Below is a small trained network, with its code and all its weights. Each question gives an input and a target symbol and asks what happens when units are switched off, that is, made to give their printed mean instead of their output.

import numpy as np


def w(rows, s, z=0):
    codes = np.array(rows[::2]) - 128.0
    scale = np.full(codes.shape[1], s)
    scale[-1] = z or s
    return codes * scale


def f(y):
    return y / 2 * (1 + np.tanh(0.7978845608 * (y + 0.044715 * y**3)))


def softmax(a):
    e = np.exp(a - a.max(-1, keepdims=True))
    return e / e.sum(-1, keepdims=True)


def log_softmax(a):
    a = a - a.max(-1, keepdims=True)
    return a - np.log(np.exp(a).sum(-1, keepdims=True))


def net(x, mask):
    ids = ['ΛΠΦγδεζηθμτ'.index(c) for c in x.split()]
    T = len(ids)
    res = E[ids] + P[:T]
    r = res
    for j in range(2):
        rows = slice(4 * j, 4 * j + 4)
        q, k, v = (r @ M[0][rows].T for M in (Q, K, V))
        z = softmax(np.where(np.tri(T) > 0, q @ k.T / 4**0.5, -1e9)) @ v
        o = O[0][rows]
        res = res + np.where(mask[j], z, o[:, -1]) @ o[:, :-1]
    y = f(res @ A[0][:, :-1].T + A[0][:, -1])
    res = res + np.where(mask[2:10], y, B[0][:, -1]) @ B[0][:, :-1]
    return log_softmax(res[-1] @ U[:, :-1].T + U[:, -1])


Q, K, V, O, A, B = {}, {}, {}, {}, {}, {}
E = w([
[166,143,125,70],'Λ',
[146,165,139,107],'Π',
[172,134,124,82],'Φ',
[166,142,96,57],'γ',
[78,74,133,91],'δ',
[157,144,133,13],'ε',
[213,233,119,195],'ζ',
[81,60,3,172],'η',
[229,72,205,209],'θ',
[112,152,237,135],'μ',
[129,222,10,194],'τ',
],0.018)
P = w([
[254,112,106,90],'0',
[241,127,111,89],'1',
[211,138,142,81],'2',
[195,152,139,95],'3',
[165,164,140,86],'4',
[142,195,161,105],'5',
[113,208,152,80],'6',
[54,245,193,116],'7',
[57,240,140,43],'8',
[62,223,141,31],'9',
],0.0055)
Q[0] = w([
[114,93,127,87],'head 0',
[134,161,92,43],'head 0',
[222,215,164,96],'head 0',
[198,97,123,211],'head 0',
[86,132,56,251],'head 1',
[84,152,96,130],'head 1',
[74,96,151,156],'head 1',
[163,89,44,82],'head 1',
],0.013)
K[0] = w([
[115,89,160,107],'head 0',
[18,188,148,66],'head 0',
[143,254,129,140],'head 0',
[204,29,157,152],'head 0',
[190,144,69,86],'head 1',
[81,139,102,224],'head 1',
[195,96,60,9],'head 1',
[96,55,43,139],'head 1',
],0.0083)
V[0] = w([
[101,155,76,133],'head 0',
[154,80,111,103],'head 0',
[66,167,115,192],'head 0',
[112,120,113,176],'head 0',
[165,155,134,83],'head 1',
[85,204,144,117],'head 1',
[125,194,167,143],'head 1',
[156,168,98,5],'head 1',
],0.013)
O[0] = w([
[165,120,36,91,174],'head 0',
[87,169,114,211,119],'head 0',
[235,62,30,137,20],'head 0',
[165,53,134,88,47],'head 0',
[102,113,76,106,229],'head 1',
[254,123,212,33,122],'head 1',
[99,50,84,77,171],'head 1',
[83,203,58,136,255],'head 1',
],0.0064,0.0033)
A[0] = w([
[76,115,52,2,146],'neuron 0',
[221,254,244,115,176],'neuron 1',
[61,117,206,113,252],'neuron 2',
[97,99,98,113,74],'neuron 3',
[156,208,188,104,84],'neuron 4',
[217,104,166,154,61],'neuron 5',
[134,124,106,81,100],'neuron 6',
[124,184,103,177,185],'neuron 7',
],0.0086,0.0032)
B[0] = w([
[114,141,150,154,236],'neuron 0',
[133,125,190,179,254],'neuron 1',
[122,81,105,45,200],'neuron 2',
[98,163,161,155,126],'neuron 3',
[144,166,149,162,188],'neuron 4',
[119,245,95,139,139],'neuron 5',
[122,149,119,156,153],'neuron 6',
[155,93,95,86,184],'neuron 7',
],0.012,0.0092)
U = w([
[148,148,116,91,148],'Λ',
[114,155,98,127,43],'Π',
[104,176,95,128,64],'Φ',
[224,127,60,2,165],'γ',
[92,64,99,15,253],'δ',
[140,143,109,126,60],'ε',
[218,194,119,201,10],'ζ',
[59,158,60,241,151],'η',
[136,125,167,223,181],'θ',
[204,68,171,43,150],'μ',
[96,192,126,126,13],'τ',
],0.0077,0.0038)

Each question gives the input, a string of symbols that net reads in full, and the target symbol t.
The units are the heads (4 rows each of Q, K, V and O) and the neurons (one row each of A and B). Each row of codes is followed by its name. A weight is (code - 128) times the scale printed after its matrix; where a second scale follows, it is the last column's (O, A, B and U).
mask holds one flag per unit, heads first, then neurons. A switched-off unit (its flag False) gives its mean, the last column of its rows in O or B, instead of its output. The means were averaged over made-up inputs and are rounded, as every weight is.
A unit's drop is (log p(t) with every unit on - log p(t) with that unit switched off) / (log p(t) with every unit on - log p(t) with every unit switched off).
The circuit of an input: a set's keep is (log p(t) with only the set's units on - log p(t) with every unit switched off) / (log p(t) with every unit on - log p(t) with every unit switched off). Starting from all 10 units, units are removed one at a time, each time the one whose removal leaves the highest keep (on an exact tie, the one counted first), for as long as the keep stays at least 0.8.
circuit, biggest first: the units of the circuit, biggest drop first
unit that matters most: the unit with the biggest drop
top k neurons: the k neurons with the biggest drops, biggest first
which heads matter: for each layer, one digit per head in row order, 1 if its drop is at least 0.15 and else 0, layers parted by /
drop of u: that unit's drop, to one decimal
input ζ ζ Λ η η ε η Λ Φ, target θ: top 2 neurons -> [neuron 1; neuron 4]
input τ Λ ε θ δ η η τ μ, target γ: unit that matters most -> head 0
input ζ ε θ θ η γ Π μ ε, target μ: circuit, biggest first -> [head 1; neuron 1]
input ζ Λ θ Λ, target δ: circuit, biggest first -> [head 1; neuron 1; neuron 4]
input η τ ε Λ γ τ, target γ: circuit, biggest first -> [head 0; neuron 7]
input η η δ Λ, target θ: circuit, biggest first -> [neuron 1; head 1]
input ζ θ τ ε θ μ ζ δ, target δ: circuit, biggest first -> [neuron 2; neuron 1]
input Λ Λ η Φ Λ, target θ: circuit, biggest first -> [neuron 1; head 0]
input γ μ Φ η η γ, target θ: circuit, biggest first -> [neuron 1; head 1; head 0]
input θ Π ε, target δ: circuit, biggest first -> [head 1; neuron 2; head 0]
input Φ ε η Λ μ μ Λ Λ, target μ: top 2 neurons -> [neuron 2; neuron 5]
input θ ζ ε, target δ: top 2 neurons -> [neuron 2; neuron 1]
input θ ε Φ, target δ: which heads matter -> 11
input θ τ τ η η Π τ γ, target γ: circuit, biggest first -> [head 0]
input δ η Π, target θ: circuit, biggest first -> [neuron 1; head 0]
input ε ζ Φ η ε, target θ: circuit, biggest first -> [neuron 1; head 1]
input ζ ε η Λ Φ, target θ: circuit, biggest first -> [neuron 1; head 1; head 0]
input Λ ε δ η τ τ ζ Φ, target γ: top 2 neurons -> [neuron 1; neuron 4]
input μ Π δ δ Π ε Π τ η Λ, target γ: drop of head 0 -> 2.2
input η μ θ μ ε δ τ τ θ Φ, target γ: drop of neuron 2 -> -0.1
input Π Λ τ, target γ: drop of neuron 2 -> -0.1
input δ η γ, target θ: unit that matters most -> neuron 1
